Below is a small trained network, with its code and all its weights. Each question gives an input and a class and asks what happens when units are switched off, that is, made to give their printed mean instead of their output.

import numpy as np


def w(rows, s, z=0):
    codes = np.array(rows[::2]) - 128.0
    scale = np.full(codes.shape[1], s)
    scale[-1] = z or s
    return codes * scale


def f(y):
    return np.maximum(y, 0)


def log_softmax(a):
    a = a - a.max(-1, keepdims=True)
    return a - np.log(np.exp(a).sum(-1, keepdims=True))


def net(x, mask):
    res = np.array(x, float).reshape(1, 8) / 4 @ E
    y = f(res @ A[0][:, :-1].T + A[0][:, -1])
    res = res + np.where(mask, y, B[0][:, -1]) @ B[0][:, :-1]
    return log_softmax(res[-1] @ U[:, :-1].T + U[:, -1])


A, B = {}, {}
E = w([
[137,158,144,130,152,112,155,137,146,103,133,150],'x0',
[104,129,140,120,115,119,151,113,136,161,118,112],'x1',
[108,140,121,104,89,114,136,114,144,120,105,131],'x2',
[151,155,101,127,122,131,168,106,121,138,124,175],'x3',
[142,130,118,134,143,132,127,138,124,116,129,152],'x4',
[133,69,157,77,74,163,255,155,26,68,175,111],'x5',
[100,91,79,199,134,30,136,70,131,124,217,152],'x6',
[47,153,183,205,140,171,112,61,47,92,77,167],'x7',
],0.012)
A[0] = w([
[145,201,184,93,98,203,137,138,46,102,61,86,183],'n0',
[197,79,131,97,67,51,183,141,106,83,195,63,196],'n1',
[152,118,189,105,96,239,104,161,159,203,54,139,220],'n2',
[156,185,166,53,123,214,73,153,169,105,115,90,228],'n3',
[125,229,167,170,167,148,86,167,166,177,97,149,179],'n4',
[72,213,154,205,128,169,39,99,162,178,72,176,172],'n5',
[120,79,176,106,69,152,227,122,52,56,90,155,160],'n6',
[62,156,91,221,125,116,127,63,117,72,167,153,154],'n7',
[167,156,92,158,170,31,57,130,184,145,163,132,224],'n8',
[78,168,186,146,120,184,56,16,106,154,107,205,184],'n9',
[254,104,151,19,94,130,181,220,172,186,138,105,254],'n10',
[173,201,126,56,141,223,105,70,122,93,59,140,175],'n11',
[87,59,141,219,110,95,185,65,87,93,184,190,192],'n12',
[167,86,130,130,120,156,101,197,171,119,115,34,170],'n13',
[121,100,101,170,100,31,50,63,90,192,121,104,168],'n14',
[56,163,192,137,114,216,173,95,31,71,151,155,154],'n15',
[151,195,106,107,149,104,61,162,210,248,151,123,241],'n16',
],0.008,0.0051)
B[0] = w([
[147,124,207,163,225,122,186,209,91,184,88,101,221],'n0',
[60,115,17,82,194,103,202,134,169,135,223,85,224],'n1',
[178,176,189,153,175,226,195,104,62,88,83,150,216],'n2',
[229,171,146,170,122,200,138,95,31,174,56,153,211],'n3',
[161,132,168,131,121,158,101,81,118,112,42,166,215],'n4',
[124,119,126,212,227,168,145,12,99,30,90,162,255],'n5',
[155,117,170,80,117,210,116,201,167,159,150,93,236],'n6',
[42,44,152,153,99,35,61,133,181,54,103,134,228],'n7',
[62,125,116,101,72,2,130,57,107,101,53,208,246],'n8',
[96,134,188,155,209,145,96,145,159,56,49,142,239],'n9',
[193,192,72,29,106,221,237,92,75,157,205,181,247],'n10',
[131,151,155,139,113,212,136,184,88,188,78,159,204],'n11',
[26,77,154,17,164,77,13,117,178,128,193,100,252],'n12',
[186,118,59,179,68,149,141,138,106,125,162,110,178],'n13',
[158,96,123,121,142,86,118,70,169,67,112,141,214],'n14',
[98,90,184,136,108,94,94,215,120,216,101,74,240],'n15',
[194,203,20,151,7,87,104,51,132,148,66,226,248],'n16',
],0.0072,0.015)
U = w([
[208,222,108,115,49,188,100,78,88,148,96,134,191],'0',
[133,157,176,229,164,187,123,131,98,102,83,144,95],'1',
[200,156,124,86,123,192,192,168,77,156,190,86,147],'2',
[135,133,188,131,184,163,113,243,79,191,109,49,19],'3',
[123,110,32,123,22,39,104,109,146,143,120,146,236],'4',
[81,114,138,125,143,121,79,74,142,33,124,105,109],'5',
[60,88,44,69,131,144,158,101,132,91,254,94,200],'6',
[38,30,164,121,56,138,61,181,145,134,184,83,5],'7',
],0.0081,0.0013)

Each question gives the input, the list of numbers given to net, and the class t.
The units are the neurons (one row each of A and B). Each row of codes is followed by its name. A weight is (code - 128) times the scale printed after its matrix; where a second scale follows, it is the last column's (A, B and U).
mask holds one flag per neuron, in row order. A switched-off neuron (its flag False) gives its mean, the last column of its row in B, instead of its output. The means were averaged over made-up inputs and are rounded, as every weight is.
A unit's drop is (log p(t) with every unit on - log p(t) with that unit switched off) / (log p(t) with every unit on - log p(t) with every unit switched off).
The circuit of an input: a set's keep is (log p(t) with only the set's units on - log p(t) with every unit switched off) / (log p(t) with every unit on - log p(t) with every unit switched off). Starting from the 12 units with the biggest drops (on a tie, the unit counted first), units are removed one at a time, each time the one whose removal leaves the highest keep (on an exact tie, the one counted first), for as long as the keep stays at least 0.8.
units of the circuit, in order: the units of the circuit, biggest drop first
unit that matters most: the unit with the biggest drop
top k neurons: the k neurons with the biggest drops, biggest first
drop when u is switched off: that unit's drop, to one decimal
input [-5,2,-8,-6,-6,1,-8,-7], class 2: units of the circuit, in order => n10
input [7,6,7,1,6,-3,3,0], class 4: top 3 neurons => n2, n16, n8
input [0,-8,-3,-6,1,-3,6,0], class 4: units of the circuit, in order => n8, n9
input [2,2,7,4,-1,8,1,-3], class 6: top 3 neurons => n1, n3, n2
input [5,-3,-6,-2,0,-6,0,-8], class 0: top 4 neurons => n10, n7, n12, n3
input [-6,4,-6,7,-6,-6,1,0], class 4: top 2 neurons => n16, n8
input [-3,-8,-7,5,-5,-2,1,-7], class 4: top 2 neurons => n8, n2
input [1,3,-4,-1,-1,-7,5,-1], class 4: top 2 neurons => n16, n8
input [-6,1,0,-6,-7,-6,8,0], class 4: top 3 neurons => n16, n8, n2
input [8,8,5,-8,1,6,-5,0], class 2: top 2 neurons => n10, n9
input [-8,2,8,0,2,3,1,-8], class 6: top 2 neurons => n1, n0
input [-7,8,-7,5,-4,4,1,-3], class 6: top 2 neurons => n1, n3
input [-2,-2,-4,5,-4,1,0,-4], class 2: top 3 neurons => n12, n7, n10
input [8,-2,7,-1,3,-5,8,0], class 4: units of the circuit, in order => n8
input [3,-7,2,-3,7,1,-6,-5], class 2: top 2 neurons => n10, n8
input [-4,-2,6,8,-1,0,6,2], class 5: drop when n16 is switched off => 0.2
input [3,-4,2,7,4,7,1,4], class 7: drop when n12 is switched off => 0.3
input [-1,7,-6,-5,-1,-6,-4,-5], class 0: drop when n14 is switched off => 0.0
input [2,3,3,-7,-5,-2,8,0], class 4: drop when n5 is switched off => 0.2
input [8,5,7,8,1,1,-3,6], class 3: unit that matters most => n15
